Below are the code and all the weights of a small trained network. Each question names an input and a target symbol and asks about switching units off, where a switched-off unit gives its printed mean instead of its output.

import numpy as np


def w(rows, s, z=0):
    codes = np.array(rows[::2]) - 128.0
    scale = np.full(codes.shape[1], s)
    scale[-1] = z or s
    return codes * scale


def norm(h):
    return h / np.sqrt((h * h).mean(-1, keepdims=True) + 1e-5)


def softmax(a):
    e = np.exp(a - a.max(-1, keepdims=True))
    return e / e.sum(-1, keepdims=True)


def log_softmax(a):
    a = a - a.max(-1, keepdims=True)
    return a - np.log(np.exp(a).sum(-1, keepdims=True))


def net(x, mask):
    ids = ['αβγδζηθμξπστω'.index(c) for c in x.split()]
    T = len(ids)
    res = E[ids] + P[:T]
    u = 0
    for l in range(3):
        r = norm(res)
        for j in range(2):
            rows = slice(4 * j, 4 * j + 4)
            q, k, v = (r @ M[l][rows].T for M in (Q, K, V))
            z = softmax(np.where(np.tri(T) > 0, q @ k.T / 4**0.5, -1e9)) @ v
            o = O[l][rows]
            res = res + np.where(mask[u + j], z, o[:, -1]) @ o[:, :-1]
        u += 2
    return log_softmax(norm(res)[-1] @ U[:, :-1].T + U[:, -1])


Q, K, V, O = {}, {}, {}, {}
E = w([
[139,50,157,118,160,160,156,111],'α',
[153,65,137,138,148,119,177,96],'β',
[98,50,211,109,102,161,152,39],'γ',
[144,130,98,142,174,93,174,140],'δ',
[133,52,148,142,169,145,185,98],'ζ',
[104,154,89,171,187,176,146,238],'η',
[160,95,192,146,58,150,163,76],'θ',
[160,114,111,94,155,108,177,74],'μ',
[140,192,68,154,180,192,179,215],'ξ',
[91,179,145,86,222,194,123,178],'π',
[135,72,155,141,253,33,51,151],'σ',
[142,79,101,105,87,126,109,202],'τ',
[183,92,49,149,119,211,41,109],'ω',
],0.0067)
P = w([
[254,129,161,127,148,76,114,135],'0',
[186,92,61,105,212,75,131,147],'1',
[168,154,122,113,127,72,92,132],'2',
[125,156,146,99,117,87,99,121],'3',
[57,123,110,97,137,127,140,119],'4',
[48,126,117,92,134,125,146,99],'5',
[48,117,146,88,142,113,156,66],'6',
],0.005)
Q[0] = w([
[123,122,199,200,57,166,74,212],'0.h1',
[143,181,138,154,65,121,27,140],'0.h1',
[177,74,136,50,254,70,179,45],'0.h1',
[146,232,112,188,162,183,179,142],'0.h1',
[135,30,109,82,144,58,167,95],'0.h2',
[119,74,54,41,164,126,150,117],'0.h2',
[105,95,175,102,164,33,142,88],'0.h2',
[129,58,72,85,210,141,166,145],'0.h2',
],0.0062)
K[0] = w([
[153,22,156,151,149,29,173,164],'0.h1',
[154,40,166,229,160,104,111,194],'0.h1',
[30,235,67,171,127,213,143,33],'0.h1',
[207,179,254,127,159,145,171,110],'0.h1',
[24,91,67,91,47,176,138,95],'0.h2',
[38,83,48,110,57,133,29,157],'0.h2',
[31,102,109,34,123,168,164,111],'0.h2',
[63,166,43,72,42,129,50,115],'0.h2',
],0.005)
V[0] = w([
[120,139,175,92,130,163,171,157],'0.h1',
[101,55,165,216,141,187,140,218],'0.h1',
[87,65,206,86,186,80,105,189],'0.h1',
[133,115,177,34,100,105,144,134],'0.h1',
[145,150,150,152,165,90,219,138],'0.h2',
[35,144,91,70,49,66,117,188],'0.h2',
[132,127,91,114,106,82,10,182],'0.h2',
[124,162,73,190,120,141,2,67],'0.h2',
],0.0044)
O[0] = w([
[90,158,149,147,165,156,172,161,120],'0.h1',
[83,153,113,253,73,144,132,159,106],'0.h1',
[183,104,146,192,170,168,168,130,179],'0.h1',
[129,108,164,92,184,187,149,128,140],'0.h1',
[80,135,178,119,155,155,159,68,144],'0.h2',
[202,58,159,110,183,129,142,138,5],'0.h2',
[184,114,85,150,170,134,144,155,168],'0.h2',
[146,145,60,97,160,84,72,156,70],'0.h2',
],0.0046,0.0026)
Q[1] = w([
[70,116,122,145,165,205,166,165],'1.h1',
[121,134,92,133,179,189,114,185],'1.h1',
[175,101,114,122,75,170,56,185],'1.h1',
[173,174,144,117,76,173,127,124],'1.h1',
[184,145,70,141,83,183,100,182],'1.h2',
[132,75,75,92,168,58,74,98],'1.h2',
[233,1,76,121,140,76,119,154],'1.h2',
[81,178,190,109,173,151,185,128],'1.h2',
],0.0078)
K[1] = w([
[144,164,140,105,159,49,137,74],'1.h1',
[197,115,169,130,135,66,152,110],'1.h1',
[187,83,90,167,65,126,184,106],'1.h1',
[195,164,124,86,113,174,218,122],'1.h1',
[181,155,74,165,64,192,173,108],'1.h2',
[104,70,107,142,160,158,28,105],'1.h2',
[212,2,91,122,73,216,91,137],'1.h2',
[45,166,214,103,121,102,159,154],'1.h2',
],0.0069)
V[1] = w([
[122,127,112,137,127,184,50,131],'1.h1',
[93,89,202,177,175,76,84,107],'1.h1',
[136,151,103,173,200,138,116,73],'1.h1',
[131,128,152,151,152,2,131,120],'1.h1',
[95,155,139,196,178,132,50,55],'1.h2',
[104,180,130,114,127,86,202,100],'1.h2',
[172,177,87,114,88,213,193,46],'1.h2',
[121,112,148,79,69,97,178,157],'1.h2',
],0.0052)
O[1] = w([
[96,133,217,144,123,157,141,89,49],'1.h1',
[239,167,167,187,175,36,104,132,164],'1.h1',
[111,191,163,139,149,112,164,167,253],'1.h1',
[192,191,67,115,159,7,138,133,197],'1.h1',
[129,160,44,220,147,48,34,35,127],'1.h2',
[40,85,144,149,154,95,103,196,85],'1.h2',
[2,64,42,59,56,220,6,220,186],'1.h2',
[99,136,181,81,126,152,186,203,27],'1.h2',
],0.0042,0.0016)
Q[2] = w([
[167,156,192,105,167,128,167,231],'2.h1',
[118,122,61,201,140,121,97,104],'2.h1',
[190,160,135,119,148,155,1,104],'2.h1',
[84,136,111,155,168,174,71,110],'2.h1',
[131,134,59,124,195,168,70,90],'2.h2',
[119,43,72,140,142,96,126,111],'2.h2',
[58,109,161,157,148,74,153,117],'2.h2',
[100,223,164,151,106,147,101,164],'2.h2',
],0.0069)
K[2] = w([
[136,49,234,117,98,132,234,184],'2.h1',
[105,194,130,196,126,101,75,65],'2.h1',
[195,58,61,222,16,141,98,125],'2.h1',
[76,178,100,163,57,162,94,121],'2.h1',
[137,120,83,119,70,145,1,49],'2.h2',
[119,242,25,65,175,180,111,91],'2.h2',
[87,204,130,114,64,146,205,178],'2.h2',
[147,103,218,179,59,89,101,223],'2.h2',
],0.006)
V[2] = w([
[68,194,109,80,150,31,41,53],'2.h1',
[72,171,253,87,174,71,208,89],'2.h1',
[98,199,130,130,247,219,106,31],'2.h1',
[42,192,117,187,34,152,125,129],'2.h1',
[117,73,222,198,129,25,138,82],'2.h2',
[190,50,118,142,51,181,17,30],'2.h2',
[101,108,213,51,28,105,229,131],'2.h2',
[105,88,121,57,192,164,60,60],'2.h2',
],0.0052)
O[2] = w([
[115,120,68,128,152,160,10,76,113],'2.h1',
[119,210,128,122,241,210,99,151,29],'2.h1',
[163,152,226,184,92,174,18,187,164],'2.h1',
[35,136,154,159,125,83,101,122,47],'2.h1',
[116,63,68,217,181,200,165,101,35],'2.h2',
[172,83,74,176,86,56,121,216,153],'2.h2',
[112,56,170,110,253,99,117,142,2],'2.h2',
[177,127,105,122,105,144,37,178,181],'2.h2',
],0.0061,0.0029)
U = w([
[118,89,160,204,103,127,152,189,91],'α',
[85,84,42,125,143,145,162,90,94],'β',
[141,54,136,159,158,153,98,192,144],'γ',
[125,177,75,82,137,148,141,75,36],'δ',
[83,89,109,193,130,148,141,119,117],'ζ',
[105,174,141,184,89,135,190,104,35],'η',
[76,51,123,107,166,65,132,169,102],'θ',
[156,110,120,2,153,174,63,141,97],'μ',
[35,190,182,78,100,66,145,134,108],'ξ',
[184,183,207,152,95,215,89,149,79],'π',
[220,182,145,189,177,85,123,64,124],'σ',
[208,95,179,73,118,129,229,160,189],'τ',
[178,98,92,117,34,93,82,129,251],'ω',
],0.0071,0.0025)

Each question gives the input, a string of symbols that net reads in full, and the target symbol t.
The units are the heads (4 rows each of Q, K, V and O). Each row of codes is followed by its name. A weight is (code - 128) times the scale printed after its matrix; where a second scale follows, it is the last column's (O and U).
mask holds one flag per head, layer by layer. A switched-off head (its flag False) gives its mean, the last column of its rows in O, instead of its output. The means were averaged over made-up inputs and are rounded, as every weight is.
A unit's drop is (log p(t) with every unit on - log p(t) with that unit switched off) / (log p(t) with every unit on - log p(t) with every unit switched off).
The circuit of an input: a set's keep is (log p(t) with only the set's units on - log p(t) with every unit switched off) / (log p(t) with every unit on - log p(t) with every unit switched off). Starting from all 6 units, units are removed one at a time, each time the one whose removal leaves the highest keep (on an exact tie, the one counted first), for as long as the keep stays at least 0.8.
units of the circuit, in order: the units of the circuit, biggest drop first
unit that matters most: the unit with the biggest drop
which heads matter: for each layer, one digit per head in row order, 1 if its drop is at least 0.15 and else 0, layers parted by /
input ξ π γ α, target π: units of the circuit, in order : (2.h1)
input ξ μ σ τ β, target τ: units of the circuit, in order : (0.h2; 1.h2)
input ξ ξ θ β ω α, target ω: which heads matter : 01 / 00 / 00
input τ η σ, target τ: units of the circuit, in order : (2.h1; 1.h2)
input ξ μ τ τ ω θ σ, target ω: units of the circuit, in order : (0.h2; 1.h2; 2.h2)
input τ ξ α π σ μ, target σ: which heads matter : 00 / 01 / 00
input ω ω ω μ γ μ δ, target μ: units of the circuit, in order : (0.h1; 2.h1)
input θ η ω δ ξ ω σ, target ω: units of the circuit, in order : (0.h2; 2.h2)
input ξ β σ τ, target τ: units of the circuit, in order : (1.h2; 0.h2)
input θ θ δ, target θ: units of the circuit, in order : (1.h2; 2.h2)
input ξ ξ δ ξ θ, target ξ: which heads matter : 00 / 00 / 01
input β τ α, target τ: which heads matter : 00 / 01 / 10
input γ τ τ, target τ: which heads matter : 00 / 01 / 00
input π β π η σ ξ, target π: which heads matter : 00 / 00 / 10
input ξ β τ ξ ξ ω η, target ξ: unit that matters most : 2.h2
input μ μ α, target μ: units of the circuit, in order : (0.h1; 0.h2; 1.h2; 2.h1)
input μ τ ξ, target μ: which heads matter : 11 / 01 / 01
input π α μ ω μ ζ, target ω: which heads matter : 11 / 01 / 01
input η α γ τ μ, target τ: which heads matter : 01 / 00 / 00
input τ τ γ, target τ: which heads matter : 00 / 01 / 10
input μ γ ξ, target μ: unit that matters most : 0.h1
input τ α γ ξ, target τ: which heads matter : 00 / 00 / 10
input δ τ τ σ θ, target τ: which heads matter : 11 / 11 / 10
input δ ζ α μ, target μ: units of the circuit, in order : (0.h1; 0.h2; 2.h1)
